[[79,66,172,162,171,80,67],
[122,125,118,130,126,124,114],
[110,106,136,138,140,109,97],
[181,191,84,92,86,177,190]]
|
[[79,122,110,181],
[66,125,106,191],
[172,118,136,84],
[162,130,138,92],
[171,126,140,86],
[80,124,109,177],
[67,114,97,190]]

[[196,168,161],
[201,193,156],
[58,78,148],
[69,84,122]]
|
[[196,201,58,69],
[168,193,78,84],
[161,156,148,122]]

[[99,94,103,163,174,163,96,94],
[132,103,108,155,159,148,87,98],
[108,105,103,148,151,167,97,97],
[100,118,116,152,164,177,96,102],
[64,122,79,157,137,163,84,88]]
|
[[99,132,108,100,64],
[94,103,105,118,122],
[103,108,103,116,79],
[163,155,148,152,157],
[174,159,151,164,137],
[163,148,167,177,163],
[96,87,97,96,84],
[94,98,97,102,88]]

[[73,121,115,167,113,160,127,146,141,120,126,140],
[86,193,140,128,159,119,91,131,153,71,111,111],
[133,127,156,92,159,149,118,176,111,174,133,146]]
|
[[73,86,133],
[121,193,127],
[115,140,156],
[167,128,92],
[113,159,159],
[160,119,149],
[127,91,118],
[146,131,176],
[141,153,111],
[120,71,174],
[126,111,133],
[140,111,146]]

[[111,126,123,125,104,171,137,136,132,109,127,125,148],
[118,196,109,160,177,107,125,129,200,146,174,116,82],
[130,116,117,112,117,119,145,137,149,124,151,107,145],
[140,119,126,131,107,161,157,100,157,114,126,109,142]]
|
[[111,118,130,140],
[126,196,116,119],
[123,109,117,126],
[125,160,112,131],
[104,177,117,107],
[171,107,119,161],
[137,125,145,157],
[136,129,137,100],
[132,200,149,157],
[109,146,124,114],
[127,174,151,126],
[125,116,107,109],
[148,82,145,142]]

[[145,59,121,158,151,99,90,137,138,160,58,98,88,126],
[149,114,115,123,127,112,118,77,162,86,171,159,187,121],
[89,117,156,132,110,160,150,132,93,98,100,86,100,138]]
|
[[145,149,89],
[59,114,117],
[121,115,156],
[158,123,132],
[151,127,110],
[99,112,160],
[90,118,150],
[137,77,132],
[138,162,93],
[160,86,98],
[58,171,100],
[98,159,86],
[88,187,100],
[126,121,138]]
---
[[129,125,127,132,126],
[153,196,136,194,106],
[146,130,134,136,132],
[162,205,139,205,106],
[124,130,124,131,126]]
|
[[125,127],
[196,136]]

[[128,54,87,199,116],
[148,72,103,189,90],
[158,88,108,138,128],
[145,111,88,149,72]]
|
[[54,87],
[72,103]]

[[70,81,66],
[107,144,54],
[163,65,97]]
|
[[81,66],
[144,54]]

[[155,146,162,74],
[93,111,161,106],
[152,70,113,132],
[89,113,164,105]]
|
[[146,162],
[111,161]]

[[159,208,105,135],
[88,75,116,148]]
|
[[208,105],
[75,116]]

[[152,74,104,189],
[144,205,163,166]]
|
[[74,104],
[205,163]]
